In the rows, zero is written as 128.
Each row is followed by its class.
[109  66 129 165 125 114 115 160 138 122 147 126  98 108 124 128 134 103
 142 108  61 116 150 152  84 103 119 103 143 132 111 133 120 104 155 129
 136 147 142 179 151  81  86  77 149 201 106]
dono
[ 88  66 158 142 170 139 111 120 170 129 122 155  86  64 127 147 132 106
 158  80 135 132 137 129  96 114 119 134 123 104 132 182 115 103 158  75
 108 114 121 173 148 142 133  99 141 153 111]
Misib
[ 97  60 183 138 116 106  94 146 156  91 125 132 100  94 125 135 128 129
 144  85 164 178 145 185  87 119 108  69 135 118 167 121 134 127 173 111
 136 135 140 203 155 147 113  86 139 160 117]
Vuzod
[ 81 123 111 136 175  81 157 150 174 138 111 101 162  95 118 142 135 103
 121  98 137 126 122 116 126 178 122 134  84  88 130 101 120  91 155 193
 193 125 135 115 150 172 169 118 122 160  80]
Kol
[ 93  68 160 146 134  82 101 133 125 124 141 108  89 115 135 169 181 109
 126 101 128 144 122 145  60 102 118  93 149 108 165 119 124 174 150  90
 137 127 157 164 140 141 133 121 135 126 102]
mezi
[ 87 125 121 131 177  78 153 144 173 141 115 104 147 110 114 141 138 113
 121  88 138 124 131 121 123 168 122 132  85  88 128  91 121 102 141 187
 192 125 136 119 149 179 164 121 123 164  92]
Kol
[ 66  63 173 146  99 143  98 146 122 116 156 131 115 101 115  87 141  94
 155  56 134 132 123 128  82 114 133 111 123 122 143 124 105 112 165  98
 119 117 147 179 128 122  86 109 146 159 118]
dono
[137 104 167 114  86  90 114  54 120 108 164 120 123 159  46 145 171  77
 117 154 137  64 115 113  98 167 163 179  50  74 100 128 151 151 114  71
 165 108 127 123  92 130 143  36 105  91 130]
luri
[157 115 146 121 135 147 165 154 143  93 143  44 133 135  86 137 149  98
 119  97 111 137 131 163 100  98 126 191 102 114  94 121 109 120 170 159
 128 153 138  62  85  99 141  71 123 162 107]
nidi
[112  74 142 170  90 115 108 162  95  93 128 123 121 128 105 140 147  93
 134 101  80 140 147 128  97 110 148 126 114 123 130 147  80 123 159  83
 151 134 131 166 147 126 107  84 168 152 116]
luri
[ 99 124 119 133 179  95 151 145 171 121 104  97 146  94 117 148 128 120
  91 113 158 116 118 114 117 176 111 131  91 108 128 107 104  96 147 189
 187 108 137 113 154 179 149 102 113 144  90]
nenon
[129  34 153 140  97 117 119 158 115 129 141 137 100  96 146 139 130 105
 143 137 131 177 139 130  45  91 124 110 147 100 161 141 133 149 111  93
 157 126 146 172 131 100 132 104 148 155  96]
Vuzod
[108  39 153 146 107 145 109 160 118 122 160 130 125 108 116 124 104 125
 150  64 113 125 156 127  87 103 137 104 124 127 127 139  89  80 136  96
 173 149 177 170 134  98  90  83 161 172 101]
dono
[ 93 126 110 138 170  73 138 164 175 130 118 103 150 111 123 127 132 135
  83 129 150 119 115 128 117 160 119 128 101  76 136 108 114  96 154 187
 192 113 153 131 165 175 159 106 124 141  94]
Vuzod
[ 99  93 144 119 168 181 133 141 124  77 152 113  82 103  96 140 143 109
 149  85 152 153 163 126  83 118 117 162 116 155 133 122 104 121 122 124
 117 134 163 133 129  96 108 111 188 138 117]
Misib
[137 151 119 137 109  76 165  78 123 133 169 113 177  83 128  66  60  95
  95 144  94  85  95  95 110 132 163 130  76 149  83 104 184  81 119  67
 164 121 160 118 120  97 127  79 185 109 122]
dono
[120  58 166 117 137 176 118 144  97  69 130  94 125  76 108 167 110 112
 180  85 153 141 125 155  57 147 116 113 159 139 174 144 103  63 113 115
 136 135 194 144 131 154 118  91 168 186 121]
nenon
[111 122 106 136 201  94 140 166 173 145 118  88 140  99 112 145 137 122
  78 100 143 117 108 113 132 169 115 151 109  77 131 126 116  84 150 188
 187 104 141 111 162 177 154 120 110 154  91]
karop
[103 128  93 145 193  88 133 161 171 149 118  86 139  98 119 151 126 124
  86 115 147 125 111 103 131 172 118 144 109  73 138 130 120  85 155 179
 183 104 136 122 170 186 151 128 100 168  98]
karop
[106 114 156 149 139 115  67 167 110 102 150  81 118  99 134 149 110 135
 161  58 118 149 116 147  84 113 114 124 187 129 167 146 143 112 126 148
 143 100 123 178 129 129 109 137 148 147 115]
karop
[ 99  75 163 146 116  65  98 126 113 143 120 105 127  86  86 187  96  97
 175 115 137 168 165 141  93 118 125  87 100  94 160 132 116 135 140 127
 133 170 132 155 152 172 108 131 106 184 132]
Kol
[101 126 110 132 175  79 136 153 176 125 114 110 143 114 124 122 120 133
  91 122 147 118 127 127 112 172 113 126 107  73 137 113 116  84 148 178
 193 104 147 127 167 178 164 102 120 144  92]
Vuzod
[103 127  98 123 186 117 144 163 193 142 112  98 124  98 110 128 145 116
 110 116 155 110 130 115 137 161 117 127 108 106 137 111 112  90 153 176
 182 107 132 109 175 154 151 108 120 141  84]
Misib
[ 86  96 134 120 162  72  88 142 115 109 141  88 107 116 127 111 131 132
  89  55 131 164 145 134  87 106 113 130 125 156 118 159 117 107 152 172
 133 155 156 161 135 102 117 119 147 126 104]
dono
[104  96 106 103 151 111 116  95 138 148 157 133 133  92 105  80  83 138
  88 146  99 124  98  80 122 126 144 123 127 168  92 187 165  74  97 124
 167 114 128 111 157  82 179  78 135  91  95]
Misib
[168 219  42 134 154 145 114 113 144 126 176 109  98 177 101  76 123  84
 137 101 154 120 124 195 116 153 157 175  85 110 126  90 107 130 141 103
 140 101 125  80  68  42 127  46 144  55  64]
Misib
[106 127 110 127 178  72 147 155 181 121 112 105 145 111 116 127 127 132
  90 113 138 114 126 119 118 166 107 125  99  77 136 116 115  98 150 178
 187 113 148 125 159 175 162 106 123 151 101]
Vuzod
[132 103 129 115 196 120 165  63 141 106 121 128 119  85  34 119 119  56
  84 115  98  77  89 140  71 146 115 133 109 109 161 179 135  98 155 102
 126  80 134 119 140 156 147  51 123  93 142]
karop
[125  55 158  99 104 144 138 122  90  62 110 105 112 122  99 115 102 115
 134  69 104 127 123 118  56 120 110  68 145 134 167 113  71  93 144 107
 146 101 161 159 142 127 105  70 143 157 123]
nenon
[104 133  98 126 177 108 151 158 194 141 114  97 131  99 112 133 131 116
 108 120 143 111 134 122 125 159 124 127 108 106 136 115 111  91 144 187
 184 115 139 107 172 158 141 100 119 133  87]
Misib
[201 132  93 118 117  60 139 108 143 148 110  65 124 123  58  71 136  68
 148  87  81  94  74 137  90  69 113 156 146 104 119  91 121 127 108 132
 163  37 140  78  91  72 180  62 148 125 103]
dono
[ 93  72 185 136 133 118  87 123 117 104 144 130 105  55 110 136 115 106
 149  69 142 143 120 127  82 119 110 142 123 127 145 143 112  94 149 148
  90  91 144 162 139 149 144 114 160 125 102]
nidi
[108  48 135 110 179 128 100 143 115 124 135 113 121 112 111 160 136 121
 117  80 133 144 116 137  85 123 105 120 143 125 159 165 111 117 150 121
 135 154 144 145 135 147 104 121 131 168 125]
karop
[110 131 102 119 192  80 158 135 174 145 115  99 146 114 122 153 135 127
  90 123 135 110 120 122 124 159 124 133 104  91 128 104 109 107 160 182
 175 107 127 113 166 193 157 110 116 138  88]
mezi
[ 73  68 193 141 116 135 160 149 146  88 150 146 106 114 119 121 149 128
 107 113 127 125 159 112  74 106 106  85 132 125 160 127 122 105 141  97
 127 128 172 185 166 158  76 106 121 189 108]
Vuzod
[129  63 203 136 112 108 108 172 103 112 121 101 112 105 134 130 153 123
 124  69 147 125 142 125 129  96 124 127 131  80 122 167  99  60 164  95
 124 175 137 185 141 122 104 128 121 172  99]
dono
[ 96  28 149 128 105 115 112 138 117 144 146 100 135  91  92 134 103  92
 130  98 144 130 165 108  66  98 143 106 151 135 133 165 120  88 147 113
 127 152 158 188 148 159 104 119 162 125 144]
dono
[195 151  64  73 127 123 146  80 139 170 134 147 133 154 156  73 131  96
 112 165 136 123 116 120 120 108  89 141  76 165  85  47 136 129  82  41
 157 134 153  66  64  65 146  95 143 106  78]
Misib
[154 128 171 102 175 161 128  56  98 114 110 123 148 150  88 138 152 117
 148 152  87  35  66 170 123 125 124 142 212 108 143 159 153  98 131  98
 129  83  95  55 140 123 134  90 105 116 125]
mezi
[109 127 114 135 175 100 158 150 173 114 107  90 139 107 123 145 128 123
  93  95 150 114 131 122 125 182 121 127 100 107 127 117 104  89 156 183
 189 111 144 110 156 178 155  98 110 143  90]
nenon
[130  96 147 113 178 129 123 144 132  99 134  96  97  75  81 140  94 109
 126 121 140 152 147 124  83  72  88 126 150 145 133 158 131 104 111 138
 114 150 145 133 133  68 125 124 169 114 113]
Misib
[161 120 163 115 125 174 132 165 151 125 141  76 162 184 102  47 216 141
 110 135 131  91 117 156 120 121 141 131  99 109  94  89 117  68 140  88
 132 138  90 101 110 126 110  62  88 149 128]
dono
[111 121 116 128 166 107 152 159 164 128 111  87 144 114 114 140 123 127
  96 106 142 114 131 123 125 178 128 128  98  99 125 109  98  91 146 190
 194 111 137 111 159 186 149 104 112 149  91]
nenon
[183  74  64 107 160 105  88 170 142 204 159 122 124 157  91 125 160  89
 116 127 130  93 120 131  84 127 113 136 124 111 127 145  97  93 108 142
 169 119  77 128  98 142 176  50  58 131  99]
karop
[115 123 116 134 174  74 147 160 177 121 111 103 148 114 115 134 142 128
 100 115 152 117 129 134 117 162 110 129  96  72 140 111 105  96 151 175
 186 112 156 115 159 179 164 103 118 143  93]
Vuzod
[151  95 163 112 133  97 109 125 114  83 127  95  98 148 103 158 169 128
 125 116 118 134 137 163 101 129 116 110 158 120 146 126 115 129 136 133
 118 151 101 155 147 149 132  95 124 124 110]
mezi
[172 145 117  97 185  30 140  73 106 132 175  82 115 156 105  96 158 100
 171 147 111 103  73 185  85  67 119 109  97  88 142  86 153 151 151  67
 125  97 142  89 126 152 185 121 105 159 112]
mezi
[ 82 115 120 130 182  68 150 143 174 137 112  99 149  97 120 145 131 109
 111  90 132 132 127 118 109 172 118 135  82  83 130  98 118 102 149 189
 192 123 135 121 149 180 169 117 128 161  81]
Kol
[133  70 178 154  76  97  93 183 125  90 141 126 123 119 114 123 137 114
 148  99 114 150 160 173  97 126 121 110 121 104 147 104  91 135 143 123
 159 128 107 201 138 165 141 103 166  96  94]
Vuzod
[108  78 151 146 133 121  89 155 100 112 132 102 128 110 118 187 128 100
 183  70 116 125 146 151  75 114 104 118 159 134 176 125  96 118 145 118
 155 129 146 154 112 144 140 124 153 147 101]
Kol
[ 99 116  97 138 168  91 143 167 190 142 124  89 153 104 125 123 136 123
  88 109 150 111 122 104 125 170 126 141  90  91 125 108 102  84 162 190
 186 123 147 122 155 165 144 108 117 154  94]
dono
[134  87  97 111 119  78 109  93  74 134 147 121  97 139  41  66  90  76
  59 113 124 118  64  93  87 105 139 121 135  82 157 142 104 124 137  28
 127 115 168 128 121  93 142  76 185 120 118]
Vuzod
[145 117 125 127 177  78  94 112 134 144 157 104 116 137 136  89 153 101
 210  64  79 132 113 174  98 156 138 163 111  73  75 109 172 120  98 100
 165  99 119  72  93 105 244 107 149 175  98]
Kol
[139  82 128 138  89  99  95 149 116 147 139 146 119  93  81 154  97  68
 199  96 141 115 152 181  98 117 125  94 123 103 181 131 106 126 154 112
 144 119 136 204 125 156 105  90 145 143 114]
Vuzod
[ 83  81 172 136 125 109 101 129  96  67 115 112 134 119 139 148 124 115
 149  68 166 139 129 147  52 134 108  92 130 120 159  89  74 119 150 127
 150 136 157 157 131 146  77 104 153 120 111]
nenon
[ 67  47 198 143 108 111 123 124 105 104 123 150 119  74 116 145 145  81
 195  46 107 164 124 137  93 128 123 135 112 108 130 129 114 131 128 130
 130 148 149 152 125 126 120 122 157 188  98]
Kol
[156 156  79 126 150 125  89  89 115 105 117 109 118 150  14  65 113 115
 122 144 112 135  67 169  93 125 130 124 106 114 176 125 105 130 117 104
 165  55 100 103 128 117 181  23 130 105 154]
Vuzod
[ 94  83 131 118 131 114  91 121 114 117 125 133  91 112 152 173 105 121
 124  56 132 169 143 135  58 115 106 113 180 146 165 164  97 110 127 130
 142 138 146 179 123 132 111  90 126 145  85]
mezi
[101 132 102 141 178  74 138 165 182 132 106 107 140 110 132 129 136 119
  93 117 159 126 126 131 112 167 111 131 110  75 137 109 117  98 154 182
 191 112 143 122 159 166 161 103 121 148  91]
Vuzod
[119  65 154 144 164 121 121 145 128 109 127  82 150 108 131 153 117 105
 149 107 139 161 140 142  47  96  98 140 119  56 146 120 123 126 165  58
 159 124 119 151 122 140  77 149 160 164  88]
karop
[ 94  58 159 135 136 126 126 150 129 109 134 132 148  94 141 138 152 127
 155 115 146 139 130 123  57  87 115  99 156 103 140 164 128  84 125 162
 102 163 150 182 138 106 101 139 155 103 106]
nidi
[ 80 120 111 123 174  72 155 134 171 149 116 105 149 105 116 139 119 109
 105  97 121 130 130 116 123 166 119 142  73  86 118  92 116 113 155 196
 188 116 135 116 147 175 162 125 122 163  81]
Kol
[102 121  90 133 176  98 131 149 174 139 107  95 151 116 127 148 141 130
  86 126 133 130 125 128 118 169 117 133  95 102 129 118 119 107 162 200
 184 141 129 105 158 161 145 112 123 141  92]
nidi
[174 108 106 124 108 115 153  56  92 107 154 135  91 176 120 104 126  61
 161 131 106  93  95 176 102 141 152 167 121  85  99  62 115 161 144  67
 150  90 147  86 101 112 162  74 158 138 101]
nenon
[122  67 151  69 125 163 177  66 126  95 172 108 165 139  75 101  83 118
 104 142  77  94  88 175  58 113 156 150 119 143 114 182 114  66 139 119
 123 142 150 127 104 184 115  30 109 141 118]
nenon
[141 129 172 108 141  63 121 127 121 133 120  97 109  91  75 110 138  64
  95  78  99  89 101 140 112 143 138 173  79 143 112 120 115 124 108 153
 185 124  76  81 133 146 150  31 124 114 110]
Misib
[100 125  94 113 183 100 149 144 189 132 115  97 138 102 108 135 127 115
 105 114 148 109 130 115 127 166 118 133  98 111 133 113 110  96 152 181
 193 122 132 109 167 163 142 101 129 132  85]
Misib
[141  72 138 145 103 120 129 135  99 195 145  96 118 151  21  95 133  54
 161 108 108 117 168 161 127  88 183 121 114  80  89 133 118 118 143 112
 160 116 134 101 137 146 224 105 114  91 154]
Kol
[100 134  98 123 200  88 152 129 166 135 108  99 139 112 114 150 139 126
  91 107 137 120 117 126 116 161 127 133 113 103 132 120 112  98 154 187
 180 106 131 116 170 179 156  95 125 137  95]
mezi
[ 91  59 158 131 140 164 150 133 145  91 156 126 126 105 151 172 136  99
 167  87 112 125 154 147  53 145 131 143 147 117 151 113 107 146 171 107
 125 108 132 164 128 190 114 122 177 138 103]
mezi
[165 178 112 121 144  78 122  55 111 119 132 129 113 142  73 111 130  77
 160 101 104  66 112 156 123 154 137 187  92  66 108 145 146 137 123 105
 127  71 138  91  82  95 177  72 125  85 131]
Vuzod
[125  28 144 119 123  96  93 128 107 143 153 142  88 121  94 144 123 104
 124 101 114 139 126 127  99 112 117 109 163 112 161 164 108 124 135 110
 119 137 121 182 161 181 113 126 117 172 112]
karop
[106  73 144 141 126 104  77 166 104 116 124  82 115 116 126 151 133 111
 112  72 153 176 111 147  89 117 124 108 153 100 165 173 113 112 162 111
 164 172 130 173 129 141 131 112 106 138 123]
karop
[112 138 101 116 206  77 156 126 171 136 114  97 144 118 115 145 142 128
  97 113 143 114 117 126 115 163 126 136 113  93 130 110 118 102 146 188
 172 107 122 103 168 183 152 106 124 135  90]
mezi
[ 98 125 122 131 178  73 142 155 179 114 127 103 144 112 114 124 126 132
  90 117 151 113 133 132 113 173 114 122  99  79 132 106 121  82 153 183
 186 114 157 127 170 178 157  99 126 146  91]
Vuzod
[140  84 158 124 104  86  97 115 118 129 128 110 129 106  98 177 109 111
 151 115  91 124 149 169  94 103 103 104 153 141 134 123 114 103 124 105
 138 140 143 167 138 182 118  96 147 148 102]
mezi
[101 113  95 134 168  86 133 167 181 146 121  86 157 112 123 111 139 130
  82 105 143 112 117 101 119 164 124 138  92  88 120 118 103  74 156 183
 196 121 141 127 154 155 146 105 117 149  84]
dono
[128 135 105 127 179  80 146 156 179 115 112 104 143 111 119 144 142 122
  78 133 131 102 121 108 129 179 123 136  94  92 145 126 112  97 156 188
 176  89 132 110 166 162 155  99 117 137  83]
luri
[208 142  63  97  94 139 173  83  94 147 158 132  70 160  53  91 107  38
 195 183 131 125 156 146 120  86 164 161 123 111  98 127 128 122 100 160
 107 116 107  94 116  35 147  60  84 114 117]
Misib
[100 117 109 117 179  95 138 147 171 134 105  96 154 118 130 130 143 128
  75 120 144 121 116 121 117 166 109 130 101  94 129 112 120  92 162 192
 180 146 127 110 161 173 144 123 125 140  90]
nidi
[124 128 115 111 150  65 167  96 133 159 139  87 148 150  98 118 107  83
 163 106  63  80 121 136  84  60 119 154 153  95  74 136 186 114 116 152
 181 118 108 141 117 126 103 114 113 190 137]
karop
[106  74 125 115 104 131 100 136 110 101 120 102 111 114  98 103 111  84
 196  91 113 155 120 133  66  93 116 110 147 114 149 102  84 127 143 107
 127 125 112 147 135 109  93  97 163 172 124]
Misib
[130  42 200 109 122 153 141 146 100  87 131 112 116  92  92 135 133  98
 162  63 158 143 149 143  66 113 127 125 122 145 137 114  86 105 114 130
 124 126 145 148 125 169 116  92 164 147 135]
nenon
[107 111 104 144 172  91 145 169 191 142 128  89 147 103 121 127 144 119
  90 112 147 102 133 100 119 160 112 132 101 101 128 110 110  82 157 170
 188 120 152 120 155 155 143 112 117 157  85]
dono
